Where the symbols take the objects:
zeg: η>kul, δ>-, ψ>sif, χ>kuv, σ>-, τ>vum
vaf: η>nub, δ>kuv, ψ>rup, χ>vum, σ>-, τ>zuk
kif: η>-, δ>vur, ψ>nad, χ>fel, σ>ded, τ>-
num: η>fel, δ>kag, ψ>baf, χ>ded, σ>kiv, τ>-
ded: η>kif, δ>nub, ψ>bek, χ>num, σ>zuk, τ>-
ter: η>vot, δ>tib, ψ>nub, χ>kon, σ>gof, τ>gaz
buz: η>kop, δ>-, ψ>-, χ>nen, σ>gav, τ>zom
tid: η>-, δ>-, ψ>bok, χ>gar, σ>kul, τ>kab
zuk: η>ded, δ>vaf, ψ>dig, χ>kiv, σ>-, τ>-
vot: η>-, δ>goz, ψ>vur, χ>diz, σ>ter, τ>tup
vur: η>-, δ>gar, ψ>sug, χ>kab, σ>nub, τ>kif
tis: η>gaz, δ>gof, ψ>zuk, χ>rek, σ>-, τ>-
beb: η>-, δ>bok, ψ>-, χ>sug, σ>ruv, τ>puf
sem: η>ruv, δ>sif, ψ>-, χ>rup, σ>-, τ>kom
gav: η>buz, δ>-, ψ>-, χ>sif, σ>-, τ>rup
tup: η>-, δ>vot, ψ>kif, χ>bub, σ>gaz, τ>-
rut: η>gar, δ>-, ψ>buz, χ>kul, σ>kuv, τ>nub
gof: η>ter, δ>git, ψ>vaf, χ>sib, σ>-, τ>tis
git: η>tib, δ>-, ψ>kuv, χ>vut, σ>-, τ>gof
sif: η>nen, δ>-, ψ>-, χ>gav, σ>-, τ>sem
goz: η>-, δ>-, ψ>gar, χ>mil, σ>tib, τ>vot
zom: η>sug, δ>buz, ψ>-, χ>ruv, σ>rup, τ>bek
bek: η>nad, δ>zom, ψ>-, χ>baf, σ>dig, τ>-
kom: η>baf, δ>sem, ψ>-, χ>dig, σ>-, τ>-
baf: η>puf, δ>ruv, ψ>-, χ>bek, σ>kom, τ>-
kon: η>diz, δ>bod, ψ>kag, χ>ter, σ>sib, τ>bot
nub: η>vur, δ>rut, ψ>zom, χ>kag, σ>vaf, τ>ded
puf: η>-, δ>beb, ψ>-, χ>nad, σ>baf, τ>-
tib: η>goz, δ>-, ψ>rut, χ>bod, σ>git, τ>ter
bok: η>-, δ>-, ψ>-, χ>kop, σ>nen, τ>beb
gar: η>-, δ>-, ψ>kop, χ>tid, σ>rut, τ>vur
rup: η>zom, δ>gav, ψ>-, χ>sem, σ>-, τ>dig
kuv: η>rut, δ>-, ψ>gav, χ>zeg, σ>-, τ>vaf
diz: η>-, δ>mil, ψ>kab, χ>vot, σ>kon, τ>bub
ruv: η>beb, δ>nen, ψ>-, χ>zom, σ>sem, τ>baf
rek: η>bot, δ>sib, ψ>kiv, χ>tis, σ>-, τ>-
bub: η>-, δ>diz, ψ>fel, χ>tup, σ>bot, τ>-
vut: η>bod, δ>-, ψ>zeg, χ>git, σ>-, τ>sib
sug: η>-, δ>kop, ψ>-, χ>beb, σ>zom, τ>nad
sib: η>kon, δ>vut, ψ>vum, χ>gof, σ>-, τ>rek
bot: η>bub, δ>kon, ψ>num, χ>gaz, σ>rek, τ>-
kop: η>-, δ>-, ψ>-, χ>bok, σ>buz, τ>sug
mil: η>-, δ>-, ψ>tid, χ>goz, σ>bod, τ>diz
kab: η>-, δ>tid, ψ>beb, χ>vur, σ>kag, τ>fel
kiv: η>num, δ>vum, ψ>kom, χ>zuk, σ>-, τ>-
dig: η>bek, δ>rup, ψ>-, χ>kom, σ>-, τ>-
vum: η>kag, δ>zeg, ψ>sem, χ>vaf, σ>-, τ>kiv
nen: η>bok, δ>-, ψ>-, χ>buz, σ>sif, τ>ruv
kag: η>kab, δ>kul, ψ>ruv, χ>nub, σ>vum, τ>num
bod: η>mil, δ>-, ψ>kul, χ>tib, σ>vut, τ>kon
kul: η>tid, δ>-, ψ>nen, χ>rut, σ>zeg, τ>kag
gaz: η>tup, δ>ter, ψ>ded, χ>bot, σ>tis, τ>-
nad: η>-, δ>sug, ψ>-, χ>puf, σ>bek, τ>-
fel: η>-, δ>kab, ψ>puf, χ>kif, σ>num, τ>-

In the rows, 509 stands for zero.

The rows follow the links: the fewer symbols apart two objects are, the more alike their rows tend to be.

Each row is also shifted at random along 4 hidden directions that mean nothing.

Some objects, each with a row of numbers:
gaz -> 579 471 620 355 609 466 447 384 469 703 495 525 503 532 353 621 503 668 349 298 511 472 560 271 622 479 578 438 532 579 539 411 469 517 498
sib -> 760 448 378 459 504 382 334 401 455 508 411 348 326 539 516 532 574 506 406 433 545 489 653 579 508 497 639 380 486 552 320 541 394 744 474
vur -> 423 591 672 564 529 697 534 535 528 542 563 615 633 509 355 439 532 581 585 417 464 457 562 499 497 608 560 608 484 502 709 480 599 411 599
zeg -> 797 486 358 428 413 449 551 567 559 402 415 489 393 502 602 476 596 429 592 524 543 496 506 603 464 406 394 486 478 439 377 612 394 600 470
kif -> 467 450 636 386 565 614 588 444 465 638 554 688 602 568 376 537 467 540 504 375 532 533 405 281 702 469 457 636 583 523 546 380 474 400 506
goz -> 435 707 468 441 561 634 551 622 609 524 502 667 585 439 474 418 569 551 633 509 509 467 483 532 357 488 436 551 494 432 689 469 569 387 603
ter -> 474 567 544 563 597 460 369 532 575 571 498 575 518 379 371 564 470 694 412 404 562 439 694 517 426 530 635 365 482 516 699 440 571 433 621
fel -> 640 469 604 341 538 684 551 358 378 612 548 585 590 619 432 455 482 378 526 499 425 583 404 369 627 518 476 687 526 619 467 421 438 470 431
gof -> 559 544 373 315 629 383 576 529 626 554 418 477 467 504 553 634 547 687 432 479 417 373 511 427 361 392 373 312 456 418 534 510 508 545 409
ded -> 742 466 724 366 647 589 624 449 531 662 532 461 667 570 463 713 560 645 447 433 240 432 439 382 533 587 488 500 499 594 533 504 592 554 291
kag -> 476 552 361 530 503 597 501 399 420 471 517 438 461 574 590 458 498 315 536 622 391 606 522 657 448 580 505 627 468 568 353 569 458 646 406
sug -> 447 557 759 591 441 605 516 595 569 477 557 505 645 580 442 483 609 549 549 443 495 451 474 444 652 613 629 624 527 500 652 526 594 533 548
kuv -> 724 547 513 400 506 441 515 676 730 382 390 350 482 493 576 585 670 640 535 448 402 314 549 653 439 516 479 359 416 385 566 645 507 750 493
vum -> 687 363 357 430 458 366 515 472 481 470 425 478 358 510 577 587 468 443 449 528 557 533 486 573 532 405 405 483 498 510 315 561 398 542 448
bod -> 685 565 349 741 448 532 376 542 534 399 489 582 426 447 519 389 441 414 565 641 633 596 663 709 327 528 553 574 446 505 487 531 534 469 618
bok -> 604 508 586 675 337 605 360 578 479 400 572 464 517 552 507 288 570 372 605 482 682 540 608 633 619 555 756 643 504 519 563 529 428 640 682
nen -> 413 581 406 499 445 553 586 599 546 295 490 464 512 523 721 405 532 360 691 703 467 566 372 604 412 458 409 592 492 450 440 598 463 572 529
kul -> 694 543 361 542 455 553 598 637 538 386 499 603 447 436 556 389 506 344 683 593 600 607 473 653 396 450 379 667 475 480 422 547 490 354 623
baf -> 379 454 520 607 496 445 561 365 367 541 588 440 535 553 572 531 391 396 425 628 480 622 387 451 577 555 504 572 587 624 422 507 528 473 396

Complete each set of four: the symbols that take the first to the second take the third to the fourth, perhaps in another order.
Answer with the object's name.
554 385 598 589 436 282 528 623 545 526 518 509 427 465 599 596 469 696 392 478 666 437 502 474 691 421 452 352 574 440 476 552 495 406 507
to 575 378 400 522 417 325 609 512 480 446 491 512 389 508 652 523 421 450 472 588 608 601 371 533 564 392 417 478 560 507 303 545 426 452 444
as 447 461 495 647 403 516 523 485 456 370 548 327 504 551 661 416 473 349 503 653 468 594 434 612 518 600 581 572 496 543 389 566 501 687 453
to zom

366 562 602 467 405 465 549 704 635 371 497 444 533 502 550 460 652 588 670 494 523 359 454 497 562 475 527 442 517 347 642 584 476 634 615
to 320 466 674 587 494 451 568 480 507 604 560 446 629 543 513 629 486 647 361 477 415 483 499 374 624 601 560 437 550 536 568 501 573 489 405
as 515 493 526 476 416 338 543 657 662 385 465 411 489 478 609 548 624 596 570 447 561 362 486 528 523 429 453 361 496 358 520 599 421 620 519
to dig

464 541 623 544 414 475 479 735 610 350 476 490 535 489 554 443 663 586 614 455 612 384 529 535 549 470 530 453 498 378 637 572 495 548 631
to 606 542 521 421 423 621 589 609 492 375 498 609 572 524 509 331 589 325 720 567 531 544 298 490 522 397 443 687 556 453 466 510 404 442 562
as 682 424 456 482 535 394 537 359 437 563 491 437 408 581 576 638 458 499 382 516 470 564 479 524 548 501 498 442 531 594 319 548 458 557 351
to ded

389 551 698 513 570 601 635 474 496 554 608 494 675 570 469 563 538 547 501 507 362 514 403 400 545 639 487 593 512 573 608 488 633 478 427
to 293 499 532 556 424 605 528 486 373 485 610 575 604 547 512 348 492 329 622 599 616 615 403 495 611 520 505 733 575 503 485 476 484 413 572
as 432 441 570 605 502 371 640 510 522 522 517 383 560 476 632 684 467 643 371 575 375 459 441 473 537 582 478 367 504 528 512 557 630 459 343
to sem

360 508 196 578 534 350 464 426 458 514 470 543 353 418 638 550 356 496 462 629 610 588 580 596 350 442 404 412 515 567 370 477 492 455 496
to 544 435 454 468 525 416 608 405 454 508 471 319 470 561 630 619 518 472 392 622 371 521 362 507 524 517 501 446 511 571 321 542 542 651 265
as 894 507 299 306 550 454 519 557 562 425 377 525 395 484 604 499 610 434 600 556 503 473 421 522 408 370 393 507 475 424 372 513 404 557 518
to sem

407 529 703 563 457 636 494 536 539 592 600 654 579 485 351 436 486 581 528 345 580 463 580 433 648 568 554 622 534 528 683 497 545 380 662
to 553 611 615 447 475 548 505 688 696 381 430 426 533 478 486 494 687 601 641 383 449 353 619 609 448 506 499 453 418 375 646 598 478 647 541
as 416 651 440 559 597 730 461 437 450 487 534 504 598 501 487 377 478 357 569 626 354 619 504 587 305 629 606 643 453 635 542 449 588 558 520
to bod

498 507 623 581 426 449 540 715 586 361 529 537 480 451 498 455 601 585 583 475 644 421 523 555 546 473 496 462 524 375 636 598 478 469 659
to 645 521 468 542 422 585 491 627 533 304 467 367 537 513 618 414 630 365 674 646 512 496 455 625 451 497 509 569 478 428 438 624 493 648 532
as 413 576 454 382 526 703 601 475 445 488 522 587 603 578 489 387 511 313 661 588 355 631 378 500 462 513 429 761 527 527 481 466 456 498 499
to vur

367 560 649 533 450 564 579 693 576 410 529 657 603 474 495 395 555 477 638 497 621 466 447 463 541 484 466 605 547 398 634 492 556 379 650
to 588 514 592 785 371 610 434 602 497 382 552 564 494 503 514 315 462 413 610 609 624 573 554 656 523 569 612 706 542 519 534 509 548 467 675
as 439 543 566 405 548 646 645 418 433 520 525 459 675 615 546 469 514 350 531 617 275 613 259 377 467 563 462 696 540 615 440 446 561 554 367
to nad

509 377 625 762 437 451 442 365 324 563 601 430 491 541 535 502 367 443 360 547 625 608 510 529 709 597 642 544 573 693 389 501 537 524 427
to 329 521 634 614 509 483 746 673 601 462 564 537 659 433 562 619 497 619 574 634 457 415 355 486 464 547 411 447 531 422 648 533 664 363 478
as 554 602 260 399 600 596 456 405 445 528 451 553 470 479 533 442 475 352 520 626 425 641 476 553 291 492 476 594 482 561 402 422 483 559 471
to tib

291 642 625 585 584 671 596 564 560 532 562 608 648 475 387 487 499 543 586 493 399 515 504 530 421 627 481 617 508 502 671 475 642 346 553
to 267 581 510 373 464 644 613 506 427 452 565 595 602 573 533 381 530 294 670 592 474 667 266 404 553 466 409 695 560 563 446 408 473 483 540
as 339 598 412 437 471 692 512 587 495 380 475 580 491 523 532 371 568 327 677 535 486 579 471 581 460 497 470 668 454 459 493 529 437 542 605
to kop

366 570 507 223 599 683 428 316 381 592 544 455 555 637 402 482 575 397 498 454 397 599 432 318 551 481 545 625 527 616 447 430 411 706 451
to 737 539 574 521 447 663 434 576 519 399 511 587 515 508 449 333 584 383 628 492 591 545 525 589 539 506 570 673 460 478 535 522 446 530 643
as 329 504 332 399 585 394 397 306 411 557 467 358 425 558 549 596 525 544 350 515 441 560 604 476 461 522 609 370 494 596 379 507 418 702 373
to zeg

529 443 475 336 553 525 525 321 367 606 478 443 522 646 496 540 459 420 469 514 415 614 415 397 587 534 480 594 542 611 336 478 481 588 343
to 697 386 761 436 586 473 501 420 512 701 550 511 553 583 372 651 511 634 380 279 447 460 528 329 693 543 543 473 532 536 536 506 509 509 457
as 455 528 592 480 631 586 566 451 443 709 573 703 593 490 331 537 419 562 472 443 518 527 461 349 494 492 517 589 557 593 609 365 605 306 514
to bub

277 574 470 485 437 557 518 534 427 397 516 297 526 577 692 429 555 357 562 694 413 611 368 590 520 523 551 570 537 530 368 563 452 717 416
to 528 583 482 627 427 610 660 644 545 379 572 700 570 437 569 305 445 348 688 725 528 600 357 591 396 531 359 736 557 469 524 460 600 287 569
as 535 422 422 465 579 319 744 596 636 577 472 594 466 443 566 702 381 644 500 492 530 440 454 474 427 431 229 382 545 450 541 526 602 252 431
to rut

741 488 238 540 490 396 484 542 537 464 406 654 353 441 557 442 464 419 578 633 648 558 527 586 422 385 404 492 537 436 402 521 439 363 581
to 663 479 513 452 448 411 471 653 664 392 397 424 441 498 521 565 626 639 532 414 550 365 622 557 523 479 493 321 456 378 549 635 407 593 567
as 403 640 554 427 471 629 525 637 609 472 508 604 593 486 446 443 615 499 668 488 425 495 510 551 434 520 482 588 500 406 647 518 518 460 594
to bok

676 566 573 513 426 651 544 620 520 396 500 524 552 519 563 349 631 320 711 574 510 523 433 507 512 494 519 742 486 476 464 543 478 580 570
to 481 546 612 730 451 624 521 529 464 461 587 556 600 534 528 333 449 354 622 671 487 627 447 568 532 629 570 708 543 552 500 485 576 458 542
as 563 574 489 479 520 507 471 668 608 463 424 605 471 466 395 462 557 615 599 474 611 442 622 547 425 456 505 448 464 424 638 484 511 495 706
to ter

672 430 539 741 449 502 574 511 405 405 563 491 520 511 641 442 391 324 584 674 546 599 358 621 523 574 496 626 567 583 430 550 596 420 453
to 385 509 681 489 473 466 755 649 618 510 529 525 635 480 611 564 582 642 543 554 462 415 330 446 532 502 391 456 537 440 638 510 613 378 452
as 616 598 648 595 580 657 462 512 576 581 500 611 664 451 381 448 513 580 550 459 415 460 560 512 360 577 629 582 500 539 674 440 639 444 584
to diz

497 513 747 465 464 626 546 586 547 479 550 516 638 562 418 465 638 540 576 419 491 432 451 368 655 513 570 573 531 458 649 496 545 543 531
to 600 454 508 654 419 529 560 521 429 385 578 361 507 554 641 442 499 376 510 692 516 580 417 599 543 554 544 607 515 564 382 545 512 566 415
as 515 521 650 310 578 570 572 573 643 561 449 464 575 528 397 686 648 662 534 295 392 331 506 440 547 500 425 424 468 404 650 556 498 559 487
to vum

